After every row comes roughly how far along a hidden order it lies, from 0 to 30.
In the rows, 128 means zero.
[139 116  93 133 123 138 132 146 127 177 131 122 141 171 117 135 130 119
  95 106 156 135 120 138 104 140 128  97 122 161 103 154 117  92 217 154
 138 172  80 113 111  70 133 227 152 123 143 163 152 134 120 136  88  84
 187 127 124 105 110 172]
21
[141 115  97 135 123 138 129 142 125 171 128 128 140 163 120 133 129 117
  98 109 150 137 116 136 105 137 131  97 135 166 110 151 138  95 217 149
 134 166 101 120 111  74 132 241 138 122 142 164 154 130 119 134  90  95
 193 127 124 108 114 161]
20
[121 127 122 122  91 144 115 113 120 139 158 171 127 143 106 122 125 116
 109 135 152 116  50 122 112 153 126 133 187 128 100 155  88  69 189 134
 131 182  45 139 152 134 139 240 171 126 130 203 145 101 117 163  90  41
 177 124 141 109 155 143]
4
[136 133 115 120  93 143 125 119 120 136 148 172 124 125  97 117 125 116
  99 142 151 125  60 121 118 153 132 144 196 136  97 160  78  46 196 140
 133 171  19 133 169 167 123 249 171 129 117 195 145  98 125 154  78  43
 153 122 156 116 175 125]
0
[132 126 120 123  99 129 112 129 127 151 133 146 122 146 118 127 127 111
  90 120 131 148  88 134 130 146 147 124 202 175  80 149 123  72 197 127
 126 139  36 161 130 107 129 225  94 135 129 191 161 107 121 153  89  77
 184 125 139 116 126 142]
16
[139 121 116 127 102 136 122 141 121 162 133 141 127 134 127 122 128 111
  90 100 137 154  94 128 127 145 137 126 188 178  92 148 130  65 197 136
 127 148  61 143 115 102 131 238 103 129 137 194 161 119 121 152  65 102
 169 124 140 124 119 140]
19
[137 119  96 128 121 135 130 136 128 165 144 125 136 164 113 131 129 120
  95 123 157 134 117 134 116 138 128 106 145 166 102 155 152  65 217 149
 138 156  99 126 121  74 134 220 144 129 142 164 157 125 123 144  88 108
 171 123 119 125 100 162]
23
[131 131 118 120  97 143 127 126 122 146 152 166 123 131  98 118 128 114
 102 141 155 125  73 120 121 151 124 137 196 138 100 159  76  58 196 137
 133 169  29 132 166 153 124 233 184 128 119 206 144  99 121 155  86  31
 146 122 152 120 174 128]
1
[121 130 123 122  86 146 125 121 120 150 152 159 123 148 100 120 126 115
 112 141 156 117  61 120 114 152 124 135 185 122 108 160  72  65 208 133
 135 177  35 131 157 143 129 244 173 126 121 206 148 101 119 159  97  38
 161 124 146 114 169 134]
2
[133 126 105 120 126 138 128 154 124 158 122 127 136 150 114 113 125 128
  98 107 134 137 130 132 110 128 129 115 137 136 102 136 156  78 166 129
 134 149 105 143 155  84 131 158 138 135 136 150 149 127 128 144 110 130
 152 130 105 123 109 158]
30
[136 130 120 120 112 136 127 157 121 151 132 135 131 122 117 108 128 123
  90 113 124 139  98 131 122 129 129 132 161 133  90 133 157  46 166 126
 129 141  74 160 158  84 129 164 104 139 137 162 154 113 129 151 110 135
 145 125 108 136 117 145]
30
[127 125 108 125 103 129 118 122 131 166 123 139 125 159 117 131 125 115
 107 119 153 141  89 132 119 148 155 107 181 162  95 147 116  94 208 131
 131 156  51 143 141  86 131 234 124 129 131 183 161 111 123 145  76  51
 213 124 137 105 115 137]
14
[135 118 104 128 113 137 127 138 127 165 155 130 135 151 120 129 133 118
  84 126 138 139 109 132 120 137 122 119 157 155  99 150 162  54 206 146
 135 152  69 136 131  87 129 189 127 130 143 166 149 122 126 148  95 114
 157 121 119 131 110 161]
24
[138 117 105 122 122 132 132 147 124 164 138 116 139 152 116 119 123 125
  92 106 143 136 108 134 109 129 128 119 139 126  95 141 163  76 189 141
 136 152  86 142 159  80 136 175 149 130 138 141 155 128 126 146 100 108
 162 127 112 127 113 167]
28
[121 128 117 122  98 144 125 121 120 149 152 162 124 144 101 119 126 117
 108 141 159 117  69 121 113 150 122 126 182 119 107 160  78  60 203 134
 135 180  36 128 156 139 130 246 173 124 123 193 149 105 119 158  87  24
 159 124 145 112 161 137]
2
[135 135 121 125  88 122 118 128 114 153 134 152 119 122 114 127 129 110
 103 128 131 124  38 129 117 148 137 134 196 136  86 164 105  86 193 132
 125 155  37 157 166 117 138 222 102 130 133 209 147  96 127 157  76  49
 196 119 137 110 122 133]
9
[132 111  96 127 122 137 123 137 127 170 116 127 132 176 120 133 124 118
 104 105 150 148 112 135 111 139 131 107 134 162 112 148 111 134 203 134
 133 171  91 113 105  76 136 234 151 126 133 171 155 132 119 133  79  77
 203 131 137  93 106 158]
18
[135 114  97 121 129 135 137 149 128 170 129 118 142 175 111 123 121 127
  98 101 148 135 126 136 103 125 126 116 117 119 106 142 149  87 206 144
 141 163 106 129 152  72 138 183 163 130 137 156 158 135 125 139 118  99
 176 131 107 115 107 173]
28
[136 122 107 126 111 136 127 135 125 168 153 130 136 148 113 125 133 118
  74 126 144 140 100 133 125 138 122 124 156 164  99 146 156  50 188 137
 134 150  80 145 136  88 128 200 123 132 144 173 149 119 126 149  79 105
 149 120 121 137 111 156]
24
[139 119  95 129 121 133 131 139 128 159 136 125 138 168 114 133 131 120
  96 116 161 134 110 133 112 138 128  99 135 163 107 154 151  71 218 151
 137 161 118 121 110  71 133 229 147 127 143 151 149 128 121 137  86 105
 181 125 122 119 115 168]
22

New part:
[116 144 140 129 130 132 137  67 133 205  84 135  55 128 135 135 126 138
 107 139 120 134 127 134 125 131 117 120 145 139 133 124 128 125 119  79
 131 120 129  58 116 104 119 119 158 133 126 137 181 120 170 127 141 108
  62 148 125 115 125 207 123 111 133 124 119 182 128 154 129 127 125 137
 128 112 120  87 127 159 148 123 143 132 126  89  97 132 151 105 141 135
 137 128 155 123 130 125  79  96 121 135 118 123  78 142  90 126 115 126
 123 136 122 122 118 145 126 131 116 120 114 149 127 133 133 126  64 121
 129 158 122 140 145 144 105 139 140 133 134 126  91  69 133 118 149 135
 164 123 131 128 114  94 146 145 134 111 123 133 116 134 130]
13
[144 125 143 116 123 121 123 198 141   1 145 124 104 126  97 138 130 106
 140 255 158 114 133 148 133 134 141 176 145 143 133 135 122 110 131 167
 112 136 137  92 138 138 134 127 150 106 114 133 166 126 109 112 138 146
 177  34 143 119 115 186 116 144 117 132 170 120 124 106 138 135 137 151
 131 134 132 178 139  82 143 130 101 129 130 146 117  90 118 126 119 118
 128 122  65 131 119 135 157 129 123 142 171 133 144 171 184 146 131 100
 135 125 131 120 141 130 125 164 117 134 143 126 146 118 119 136 159 128
 121 114 129 118  92  95 136 140 133 118 160 112 154 132 123 153 139 130
 109 123 118 121 169 114 131 101 133 138 116 128 131 109 119]
30
[123 137 144 126 129 129 135 121 136 140  92 135  58 126 121 137 127 126
 107 165 127 131 129 146 133 129 127 130 149 147 128 122 126 115 124 104
 125 125 131  86 122 125 126 119 166 125 123 138 167 121 158 117 139 114
  96 108 125 110 117 212 119 125 129 129 155 178 124 137 130 129 129 148
 128 124 121 105 127 138 138 126 131 132 127 101  97 113 133 108 137 130
 138 124 121 129 126 129 118  92 124 131 132 118 106 166 107 132 114 119
 127 134 124 119 122 139 124 136 114 128 126 144 134 127 125 131  89 122
 125 144 123 134 124 137 124 140 138 127 143 122 111  82 132 131 152 137
 136 122 125 125 139  98 140 136 134 122 120 132 116 124 126]
19
[149 126 157 112 124 125 126 156 145  19 122 117  92 131 106 148 126 103
 153 244 143 114 131 151 136 131 144 176 131 136 134 130 118 121 129 142
 120 137 134  92 129 151 139 135 160 114 121 135 180 123 100 110 145 143
 177  45 132 109 132 189 121 141 117 138 160 144 123 126 145 132 131 146
 129 128 135 163 137  80 171 127  99 127 129 147 113 111 125 126 119 127
 122 116  91 132 125 135 135 140 121 149 150 143 144 165 181 132 140  93
 133 137 127 123 135 141 124 151 120 135 132 127 141 128 111 141 132 129
 129 122 128 135 110  79  92 137 132 124 153 114 143 122 132 141 139 139
 109 123 122 119 164 119 124 113 132 133 117 129 120 111 120]
27
[100 135 108 144 135 138 135  31 109 255  84 133 142 129 169 114 125 166
 103   1  91 144 121 111 110 125 107  55 112 111 123 117 137 146 118  75
 152 123 117 154 112 123 115 126 105 156 145 121  97 128 182 153 116 101
  41 234 118 142 145  53 141 100 144 125  86 143 134 161 116 119 114  99
 124 111 116  55 115 188 114 123 168 126 124  88 161 172 143 126 144 137
 129 140 218 120 140 117  84 110 132 103  71 119  44  63  51 105 120 165
 115 132 123 138 111 135 132  84 137 113 107 137 101 137 147 116  71 125
 137 150 125 140 173 182 115 112 126 143  98 151  85 123 137  88 115 114
 168 135 143 139  68 129 135 160 123 113 141 131 125 157 140]
0
[122 157 153 115 128 129 140  68 145 146  60 135   1 129 129 147 122 126
 123 189 143 124 129 162 145 144 136 148 156 145 138 124 117 115 114  70
 128 130 133  35 103 164 117 124 171 127 125 151 255 119 244 124 160 116
  54 104 137 102 128 255 113 117 128 122 151 192 128 164 145 132 128 146
 133  99 119  86 142 110 186 106 131 133 123  78  85 113 145  96 137 139
 131 128 125 111 135 125  58  86 111 149 126 142  87 156 111 126 126  98
 127 141 115 118 113 168 126 137 103 101 111 158 131 138 105 127  35 120
 128 174 123 129 133 116  76 160 154 130 121 115  98  54 134 122 153 144
 166 116 128 122 157  70 154 144 139 103 114 131 109 127 125]
16
[105 156 123 133 133 136 143  23 123 255  40 146  40 135 158 128 124 149
 111  72 121 140 124 131 131 133 118  87 137 134 135 121 127 130 115  33
 140 116 124  51  98 139 113 124 132 148 139 142 216 128 219 145 141  95
   1 213 128 119 133 221 125  96 138 116 113 172 134 176 132 127 119 118
 130  96 110  51 130 166 136 110 145 130 121  63 106 168 151  96 146 150
 129 142 181 106 143 118  51  87 119 121  91 134  55  98 105 115 121 139
 119 137 116 125 112 155 130 101 118 101  97 150 113 141 130 113  29 122
 132 175 123 141 163 164  77 151 150 138  85 132  81  59 132 102 133 131
 184 124 141 131 115  90 151 167 132 104 133 130 116 146 136]
3
[119 131 123 131 128 127 125 132 124 151 102 128 123 124 134 127 129 135
 118  91 131 130 129 140 126 133 120 132 138 128 126 134 132 121 121 157
 128 116 128 129 128 129 122 126 115 128 126 128 136 126 125 139 127 134
 131 133 129 136 127  99 127 128 128 126 140 115 132 120 127 127 130 121
 130 125 127 132 132 124 104 124 129 130 128 106 131 115 128 126 131 128
 130 128 145 124 125 127 136 135 125 124 135 129 128 118  55 130 126 137
 126 125 128 129 130 137 131 135 124 118 132 124 127 128 125 125 121 126
 127 142 128 120 126 136 127 124 131 127 130 130 129 139 125 126 127 124
 149 130 126 130 126 121 142 126 130 130 128 127 134 130 128]
17
[120 124 125 136 129 130 126 134 122 182 125 124 164 123 141 125 128 138
 119  70 113 133 127 114 120 124 119 118 119 118 121 125 133 135 123 128
 135 114 124 165 129 124 128 128 119 136 137 124 108 125 126 138 122 123
 123 161 127 136 136  69 134 120 132 133 102 133 129 128 123 123 125 114
 125 131 129 121 122 146 111 131 138 128 129 132 153 142 129 135 133 126
 131 129 164 131 127 126 134 118 131 117 111 118 126 107 110 120 126 139
 125 130 128 135 122 125 129 116 136 124 125 124 119 130 132 128 124 128
 132 134 127 122 136 142 124 111 120 132 120 136 120 136 133 118 122 123
 120 132 132 130  98 138 128 130 127 128 132 127 126 135 130]
14
[124 134 134 127 129 132 134  95 131 186 119 127 102 127 134 133 126 135
 111 124 112 136 125 122 128 126 119 110 125 128 127 117 128 131 123  91
 136 120 127 108 116 134 126 125 151 137 135 128 144 123 160 124 135 115
  95 153 118 120 131 149 129 120 132 133 120 173 126 143 132 125 124 132
 125 120 121 100 122 146 142 130 137 129 128 109 118 119 137 123 137 134
 132 125 128 133 132 127  99 115 125 124 123 120  93 130 123 119 120 122
 124 136 125 124 121 132 125 115 128 127 119 138 124 128 125 130  98 124
 131 135 124 138 144 143 103 123 129 134 127 131 106 108 137 121 139 131
 136 125 128 127 112 119 130 146 129 121 127 133 117 134 130]
14
